Here is a tiny trained network, its code and every weight. The questions are about switching its units off for an input and a class, where a switched-off unit gives its printed mean instead of its output.

import numpy as np


def w(rows, s, z=0):
    codes = np.array(rows[::2]) - 128.0
    scale = np.full(codes.shape[1], s)
    scale[-1] = z or s
    return codes * scale


def norm(h):
    return h / np.sqrt((h * h).mean(-1, keepdims=True) + 1e-5)


def f(y):
    return np.maximum(y, 0)


def log_softmax(a):
    a = a - a.max(-1, keepdims=True)
    return a - np.log(np.exp(a).sum(-1, keepdims=True))


def net(x, mask):
    res = np.array(x, float).reshape(1, 7) / 4 @ E
    u = 0
    for l in range(3):
        y = f(norm(res) @ A[l][:, :-1].T + A[l][:, -1])
        res = res + np.where(mask[u : u + 8], y, B[l][:, -1]) @ B[l][:, :-1]
        u += 8
    return log_softmax(norm(res)[-1] @ U[:, :-1].T + U[:, -1])


A, B = {}, {}
E = w([
[176,178,71,27,184,175,135,159,69,170,108,166],'x0',
[179,114,110,184,99,152,88,126,83,115,96,173],'x1',
[148,181,135,129,78,180,132,100,233,174,142,218],'x2',
[59,116,136,197,157,217,231,230,103,108,165,179],'x3',
[186,183,50,152,121,88,142,192,170,96,139,73],'x4',
[114,225,162,183,225,255,114,87,156,63,21,52],'x5',
[83,220,149,130,37,150,68,153,78,105,179,104],'x6',
],0.008)
A[0] = w([
[197,136,160,88,52,170,150,100,222,120,121,179,52],'0.n0',
[192,173,23,156,96,56,156,208,198,54,115,101,3],'0.n1',
[121,95,138,141,135,182,140,205,159,103,161,136,56],'0.n2',
[254,84,80,246,76,176,94,81,50,79,95,220,68],'0.n3',
[138,95,139,124,117,173,150,184,136,106,153,143,24],'0.n4',
[89,87,161,95,125,120,115,72,96,104,157,210,78],'0.n5',
[152,99,119,161,140,128,168,98,153,191,120,109,6],'0.n6',
[53,152,150,13,189,111,202,91,226,113,233,68,142],'0.n7',
],0.0085,0.0046)
B[0] = w([
[123,151,70,171,140,127,84,101,136,147,143,185,198],'0.n0',
[160,82,182,142,174,216,117,109,135,228,190,73,210],'0.n1',
[128,165,104,152,155,64,158,91,106,157,137,131,181],'0.n2',
[61,148,165,85,122,71,119,246,175,169,64,92,219],'0.n3',
[117,153,132,166,158,80,164,114,97,133,122,159,154],'0.n4',
[155,102,145,141,91,217,157,103,102,156,81,119,186],'0.n5',
[115,111,151,93,158,115,139,106,163,74,133,155,140],'0.n6',
[114,135,140,141,92,103,85,232,127,159,36,142,253],'0.n7',
],0.012,0.0067)
A[1] = w([
[95,45,142,221,58,106,103,117,211,66,162,114,98],'1.n0',
[150,54,82,80,40,64,159,167,122,138,241,169,51],'1.n1',
[185,32,89,118,173,99,169,104,196,105,111,168,79],'1.n2',
[97,32,88,89,139,98,135,145,23,56,149,3,4],'1.n3',
[76,202,130,107,23,140,79,120,81,99,209,118,88],'1.n4',
[183,156,76,4,165,166,107,172,90,104,155,203,55],'1.n5',
[193,170,165,150,90,157,146,146,108,142,189,89,99],'1.n6',
[178,138,149,63,98,74,78,91,128,165,118,108,68],'1.n7',
],0.012,0.0038)
B[1] = w([
[176,213,160,31,155,81,163,130,56,161,154,121,225],'1.n0',
[185,118,121,162,53,234,189,108,135,114,59,109,254],'1.n1',
[128,83,112,76,144,137,97,194,142,52,167,135,180],'1.n2',
[151,163,126,183,175,131,62,124,155,172,105,251,212],'1.n3',
[133,52,115,62,187,101,148,164,180,69,118,168,222],'1.n4',
[150,174,214,104,135,47,165,124,100,128,176,106,192],'1.n5',
[140,80,122,127,186,134,113,156,152,132,162,111,187],'1.n6',
[95,100,86,168,97,97,125,123,102,119,144,91,213],'1.n7',
],0.014,0.0073)
A[2] = w([
[124,199,92,109,79,140,150,68,244,139,206,203,5],'2.n0',
[28,140,104,196,130,158,237,143,83,120,238,183,113],'2.n1',
[133,120,65,99,87,80,43,3,148,118,153,86,44],'2.n2',
[26,54,208,72,123,188,107,23,79,156,119,157,115],'2.n3',
[82,135,154,131,193,115,96,144,144,113,125,110,109],'2.n4',
[132,223,123,145,153,185,141,29,153,18,79,71,77],'2.n5',
[142,55,96,81,191,132,146,174,171,108,114,123,105],'2.n6',
[172,157,189,117,134,71,176,93,95,140,182,100,119],'2.n7',
],0.014,0.003)
B[2] = w([
[124,76,169,196,186,143,15,139,37,169,138,247,170],'2.n0',
[139,101,57,152,143,39,91,58,137,79,65,39,199],'2.n1',
[91,129,68,224,206,92,230,127,135,56,50,76,158],'2.n2',
[164,172,110,157,178,172,99,165,199,157,242,35,183],'2.n3',
[159,72,110,100,28,130,167,104,105,149,160,183,223],'2.n4',
[193,43,134,121,11,177,196,128,110,171,126,150,172],'2.n5',
[62,169,145,123,98,146,94,78,138,47,166,121,254],'2.n6',
[78,195,144,85,169,160,150,60,111,140,106,137,208],'2.n7',
],0.013,0.0089)
U = w([
[190,80,119,137,31,202,195,106,124,136,113,139,88],'0',
[119,125,55,177,162,53,168,92,124,80,80,77,209],'1',
[137,133,121,179,173,118,52,133,121,170,139,240,81],'2',
[137,208,168,45,159,103,175,103,94,152,146,119,145],'3',
[145,132,118,146,165,181,108,144,185,152,207,45,253],'4',
[97,104,127,62,113,123,112,155,176,7,176,159,15],'5',
[84,138,131,124,67,92,115,218,151,157,79,101,89],'6',
],0.014,0.0017)

Each question gives the input, the list of numbers given to net, and the class t.
The units are the neurons (one row each of A and B). Each row of codes is followed by its name. A weight is (code - 128) times the scale printed after its matrix; where a second scale follows, it is the last column's (A, B and U).
mask holds one flag per neuron, layer by layer. A switched-off neuron (its flag False) gives its mean, the last column of its row in B, instead of its output. The means were averaged over made-up inputs and are rounded, as every weight is.
A unit's drop is (log p(t) with every unit on - log p(t) with that unit switched off) / (log p(t) with every unit on - log p(t) with every unit switched off).
The circuit of an input: a set's keep is (log p(t) with only the set's units on - log p(t) with every unit switched off) / (log p(t) with every unit on - log p(t) with every unit switched off). Starting from the 12 units with the biggest drops (on a tie, the unit counted first), units are removed one at a time, each time the one whose removal leaves the highest keep (on an exact tie, the one counted first), for as long as the keep stays at least 0.8.
circuit, biggest first: the units of the circuit, biggest drop first
unit that matters most: the unit with the biggest drop
top k neurons: the k neurons with the biggest drops, biggest first
k most important neurons of layer l: the k neurons of layer l with the biggest drops, biggest first
input [4,1,-8,-5,-6,7,-6], class 2: 2 most important neurons of layer 1 => 1.n3; 1.n1
input [5,-5,-5,2,-6,-8,-8], class 0: circuit, biggest first => 1.n1
input [-6,-5,4,3,-6,6,-7], class 5: top 3 neurons => 1.n1; 1.n2; 0.n1
input [3,2,8,-6,6,2,0], class 2: top 2 neurons => 2.n0; 0.n0
input [-7,-5,-5,8,-7,-7,-8], class 1: top 2 neurons => 2.n1; 1.n4
input [-7,-4,-2,8,-8,-7,-1], class 1: top 2 neurons => 2.n1; 0.n1
input [7,-1,-8,7,-8,6,8], class 2: circuit, biggest first => 1.n3; 1.n0
input [-1,7,7,-8,3,0,2], class 1: top 4 neurons => 2.n2; 1.n7; 1.n3; 0.n7
input [1,-4,-1,6,-1,7,6], class 0: 2 most important neurons of layer 2 => 2.n5; 2.n4
input [-4,-8,-7,-4,-5,0,-1], class 6: top 2 neurons => 0.n7; 2.n0
input [2,-7,-2,0,-7,-8,4], class 0: 2 most important neurons of layer 0 => 0.n1; 0.n3
input [4,7,1,-6,3,-2,4], class 6: top 2 neurons => 0.n3; 2.n1
input [-7,8,6,0,0,-7,-7], class 6: 2 most important neurons of layer 0 => 0.n3; 0.n1
input [6,-6,3,-7,3,-2,-3], class 1: unit that matters most => 1.n7
input [-7,-5,-8,5,-8,7,-8], class 2: 3 most important neurons of layer 1 => 1.n3; 1.n1; 1.n7
input [-6,-4,1,4,2,6,-2], class 0: top 2 neurons => 2.n5; 1.n5
input [3,1,-4,-6,-6,-6,-1], class 0: top 3 neurons => 1.n1; 0.n1; 2.n1
input [6,-1,3,-2,-8,4,6], class 4: top 3 neurons => 2.n3; 1.n0; 0.n5
input [4,3,0,3,5,-4,-6], class 5: top 2 neurons => 1.n2; 2.n6
input [2,6,0,0,-7,-1,-8], class 5: circuit, biggest first => 1.n2
input [2,7,-1,-1,3,6,1], class 6: top 2 neurons => 0.n3; 1.n1
input [0,5,-1,-3,2,-7,-8], class 5: top 3 neurons => 1.n2; 2.n6; 0.n6
input [3,5,0,-5,-8,0,8], class 4: top 3 neurons => 2.n3; 0.n5; 1.n2
input [-8,1,-6,7,7,0,0], class 3: 2 most important neurons of layer 1 => 1.n0; 1.n7
input [-1,8,4,7,8,6,-1], class 4: 2 most important neurons of layer 2 => 2.n5; 2.n2
input [8,6,4,4,-8,-6,-8], class 3: 2 most important neurons of layer 1 => 1.n5; 1.n4
input [2,-4,2,4,7,8,-3], class 0: circuit, biggest first => 2.n5
